Below is a small trained network, with its code and all its weights. Each question gives an input and a class and asks what happens when units are switched off, that is, made to give their printed mean instead of their output.

import numpy as np


def w(rows, s, z=0):
    codes = np.array(rows[::2]) - 128.0
    scale = np.full(codes.shape[1], s)
    scale[-1] = z or s
    return codes * scale


def norm(h):
    return h / np.sqrt((h * h).mean(-1, keepdims=True) + 1e-5)


def f(y):
    return np.maximum(y, 0)


def log_softmax(a):
    a = a - a.max(-1, keepdims=True)
    return a - np.log(np.exp(a).sum(-1, keepdims=True))


def net(x, mask):
    res = np.array(x, float).reshape(1, 3) / 4 @ E
    u = 0
    for l in range(4):
        y = f(norm(res) @ A[l][:, :-1].T + A[l][:, -1])
        res = res + np.where(mask[u : u + 6], y, B[l][:, -1]) @ B[l][:, :-1]
        u += 6
    return log_softmax(norm(res)[-1] @ U[:, :-1].T + U[:, -1])


A, B = {}, {}
E = w([
[2,108,45,70,216],'x0',
[132,180,27,213,133],'x1',
[57,175,148,214,90],'x2',
],0.0032)
A[0] = w([
[254,121,152,170,74,115],'0.n0',
[126,108,76,147,147,46],'0.n1',
[193,145,151,145,60,80],'0.n2',
[117,104,128,72,154,119],'0.n3',
[92,174,117,152,147,159],'0.n4',
[144,133,195,113,81,3],'0.n5',
],0.0086,0.0051)
B[0] = w([
[163,95,81,142,116,254],'0.n0',
[165,182,109,106,125,147],'0.n1',
[116,107,72,112,188,200],'0.n2',
[94,92,143,143,176,194],'0.n3',
[106,170,155,94,88,196],'0.n4',
[154,153,255,126,63,156],'0.n5',
],0.0092,0.0054)
A[1] = w([
[195,74,116,75,99,1],'1.n0',
[255,97,141,104,92,46],'1.n1',
[158,102,135,148,102,171],'1.n2',
[165,40,155,126,131,168],'1.n3',
[122,176,139,40,180,144],'1.n4',
[125,103,175,135,161,91],'1.n5',
],0.0068,0.0024)
B[1] = w([
[94,202,190,175,21,191],'1.n0',
[67,101,148,255,117,248],'1.n1',
[123,97,139,115,74,197],'1.n2',
[34,91,177,200,172,254],'1.n3',
[147,102,125,153,187,234],'1.n4',
[158,101,105,114,113,168],'1.n5',
],0.0056,0.0034)
A[2] = w([
[148,88,138,78,222,106],'2.n0',
[138,99,124,143,255,29],'2.n1',
[81,127,225,169,70,39],'2.n2',
[60,251,13,48,187,67],'2.n3',
[162,160,162,218,120,252],'2.n4',
[92,157,77,98,183,12],'2.n5',
],0.007,0.0017)
B[2] = w([
[3,109,68,99,189,211],'2.n0',
[68,165,98,81,172,217],'2.n1',
[54,138,167,77,65,213],'2.n2',
[222,202,108,213,107,255],'2.n3',
[116,91,121,6,118,230],'2.n4',
[219,142,85,107,11,184],'2.n5',
],0.0056,0.0049)
A[3] = w([
[37,101,103,83,107,167],'3.n0',
[148,60,158,56,179,78],'3.n1',
[116,186,75,149,180,3],'3.n2',
[95,238,2,100,207,124],'3.n3',
[128,192,67,94,70,99],'3.n4',
[45,229,151,104,132,170],'3.n5',
],0.0069,0.0035)
B[3] = w([
[199,145,196,209,74,226],'3.n0',
[23,53,65,228,89,152],'3.n1',
[233,116,135,122,155,152],'3.n2',
[181,62,209,54,81,254],'3.n3',
[15,72,250,194,170,188],'3.n4',
[163,165,1,82,234,215],'3.n5',
],0.0071,0.006)
U = w([
[93,158,151,48,85,40],'0',
[192,111,109,55,187,169],'1',
[38,68,93,111,206,154],'2',
[201,195,132,158,112,137],'3',
[80,78,183,171,77,192],'4',
[121,136,89,123,133,1],'5',
[66,217,130,127,171,153],'6',
[143,78,4,166,109,171],'7',
],0.02,0.0057)

Each question gives the input, the list of numbers given to net, and the class t.
The units are the neurons (one row each of A and B). Each row of codes is followed by its name. A weight is (code - 128) times the scale printed after its matrix; where a second scale follows, it is the last column's (A, B and U).
mask holds one flag per neuron, layer by layer. A switched-off neuron (its flag False) gives its mean, the last column of its row in B, instead of its output. The means were averaged over made-up inputs and are rounded, as every weight is.
A unit's drop is (log p(t) with every unit on - log p(t) with that unit switched off) / (log p(t) with every unit on - log p(t) with every unit switched off).
most important unit: the unit with the biggest drop
top k neurons: the k neurons with the biggest drops, biggest first
top k neurons in layer l: the k neurons of layer l with the biggest drops, biggest first
input [0,-7,-2], class 2: most important unit	0.n0
input [1,7,6], class 6: top 3 neurons	[0.n4 0.n2 0.n0]
input [2,-3,6], class 6: top 2 neurons in layer 3	[3.n5 3.n3]
input [5,3,7], class 6: top 3 neurons	[0.n4 0.n2 0.n0]
input [2,5,-5], class 1: top 2 neurons in layer 1	[1.n4 1.n0]
input [7,4,-2], class 1: top 2 neurons	[3.n3 1.n4]
input [3,-3,3], class 1: top 2 neurons in layer 1	[1.n1 1.n3]
input [2,7,-7], class 1: top 3 neurons	[0.n0 3.n3 1.n0]
input [-3,-1,-7], class 4: top 2 neurons	[1.n0 3.n5]
input [6,-6,8], class 6: top 2 neurons	[0.n2 3.n5]
input [-1,6,5], class 6: top 2 neurons in layer 0	[0.n4 0.n0]
input [2,-7,5], class 2: top 2 neurons in layer 2	[2.n3 2.n5]
input [-8,4,5], class 7: top 2 neurons	[0.n0 0.n2]
input [1,5,-8], class 1: top 2 neurons	[0.n0 3.n3]
input [-1,-4,-5], class 4: most important unit	0.n2
input [-1,8,7], class 6: top 2 neurons	[3.n5 0.n0]
input [0,0,2], class 6: top 2 neurons	[0.n2 3.n5]
input [1,-8,-6], class 2: top 2 neurons in layer 0	[0.n0 0.n3]
input [5,5,8], class 6: top 3 neurons in layer 0	[0.n4 0.n2 0.n0]
input [8,2,8], class 6: top 2 neurons in layer 0	[0.n4 0.n2]
